Below are the code and all the weights of a small trained network. Each question names an input and a class and asks about switching units off, where a switched-off unit gives its printed mean instead of its output.

import numpy as np


def w(rows, s, z=0):
    codes = np.array(rows[::2]) - 128.0
    scale = np.full(codes.shape[1], s)
    scale[-1] = z or s
    return codes * scale


def f(y):
    return np.maximum(y, 0)


def log_softmax(a):
    a = a - a.max(-1, keepdims=True)
    return a - np.log(np.exp(a).sum(-1, keepdims=True))


def net(x, mask):
    res = np.array(x, float).reshape(1, 5) / 4 @ E
    y = f(res @ A[0][:, :-1].T + A[0][:, -1])
    res = res + np.where(mask, y, B[0][:, -1]) @ B[0][:, :-1]
    return log_softmax(res[-1] @ U[:, :-1].T + U[:, -1])


A, B = {}, {}
E = w([
[128,127,127],'x0',
[84,11,105],'x1',
[75,128,230],'x2',
[38,162,92],'x3',
[127,126,127],'x4',
],0.012)
A[0] = w([
[152,194,160,71],'neuron 0',
[173,111,174,110],'neuron 1',
[164,107,146,80],'neuron 2',
[175,122,144,50],'neuron 3',
[176,170,131,121],'neuron 4',
[45,130,91,8],'neuron 5',
[126,203,166,73],'neuron 6',
[103,91,214,55],'neuron 7',
[122,36,101,54],'neuron 8',
[207,104,115,84],'neuron 9',
[54,170,69,71],'neuron 10',
[152,172,122,27],'neuron 11',
[126,119,8,160],'neuron 12',
[52,179,88,84],'neuron 13',
[116,80,121,2],'neuron 14',
[152,176,136,62],'neuron 15',
[112,80,136,150],'neuron 16',
[82,173,91,45],'neuron 17',
[169,107,143,50],'neuron 18',
[55,151,211,118],'neuron 19',
],0.016,0.0076)
B[0] = w([
[116,45,85,183],'neuron 0',
[114,129,186,174],'neuron 1',
[104,112,198,150],'neuron 2',
[138,98,188,149],'neuron 3',
[117,111,74,183],'neuron 4',
[146,80,159,177],'neuron 5',
[96,75,73,187],'neuron 6',
[239,149,94,188],'neuron 7',
[113,96,79,194],'neuron 8',
[154,126,210,182],'neuron 9',
[177,74,197,199],'neuron 10',
[168,59,108,149],'neuron 11',
[224,193,139,246],'neuron 12',
[116,80,217,198],'neuron 13',
[105,21,60,144],'neuron 14',
[111,23,77,161],'neuron 15',
[124,134,106,180],'neuron 16',
[160,64,167,166],'neuron 17',
[107,84,204,146],'neuron 18',
[254,176,91,222],'neuron 19',
],0.0083,0.013)
U = w([
[223,133,94,32],'0',
[99,4,46,78],'1',
[110,55,245,48],'2',
[120,103,115,252],'3',
[125,107,113,245],'4',
[84,174,118,177],'5',
[26,148,90,79],'6',
],0.011,0.015)

Each question gives the input, the list of numbers given to net, and the class t.
The units are the neurons (one row each of A and B). Each row of codes is followed by its name. A weight is (code - 128) times the scale printed after its matrix; where a second scale follows, it is the last column's (A, B and U).
mask holds one flag per neuron, in row order. A switched-off neuron (its flag False) gives its mean, the last column of its row in B, instead of its output. The means were averaged over made-up inputs and are rounded, as every weight is.
A unit's drop is (log p(t) with every unit on - log p(t) with that unit switched off) / (log p(t) with every unit on - log p(t) with every unit switched off).
The circuit of an input: a set's keep is (log p(t) with only the set's units on - log p(t) with every unit switched off) / (log p(t) with every unit on - log p(t) with every unit switched off). Starting from the 12 units with the biggest drops (on a tie, the unit counted first), units are removed one at a time, each time the one whose removal leaves the highest keep (on an exact tie, the one counted first), for as long as the keep stays at least 0.8.
units of the circuit, in order: the units of the circuit, biggest drop first
most important unit: the unit with the biggest drop
k most important neurons: the k neurons with the biggest drops, biggest first
drop when u is switched off: that unit's drop, to one decimal
input [0,-7,0,-8,0], class 2: most important unit : neuron 9
input [1,-6,-1,8,5], class 2: 3 most important neurons : (neuron 13; neuron 10; neuron 17)
input [-2,-2,-2,5,-4], class 2: units of the circuit, in order : (neuron 13; neuron 10; neuron 19)
input [-6,-7,5,4,-5], class 1: units of the circuit, in order : (neuron 6; neuron 0)
input [-4,1,4,-2,-2], class 0: units of the circuit, in order : (neuron 7; neuron 19)
input [-2,4,-2,-5,-1], class 2: units of the circuit, in order : (neuron 9; neuron 19)
input [-2,-1,0,6,3], class 2: units of the circuit, in order : (neuron 13; neuron 10)
input [8,8,4,-6,2], class 1: 3 most important neurons : (neuron 8; neuron 14; neuron 12)
input [6,-7,2,7,-7], class 1: 2 most important neurons : (neuron 6; neuron 0)
input [-7,-2,-7,-8,7], class 2: 2 most important neurons : (neuron 9; neuron 19)
input [4,-5,-5,6,6], class 2: 4 most important neurons : (neuron 13; neuron 10; neuron 19; neuron 17)
input [-5,4,7,-2,5], class 0: 2 most important neurons : (neuron 7; neuron 19)
input [-6,-2,7,7,0], class 0: drop when neuron 19 is switched off : 2.0
input [4,5,8,3,5], class 0: drop when neuron 19 is switched off : 0.4
input [-3,-3,3,-7,1], class 2: most important unit : neuron 1
input [-2,-7,-4,2,2], class 1: drop when neuron 0 is switched off : 0.1
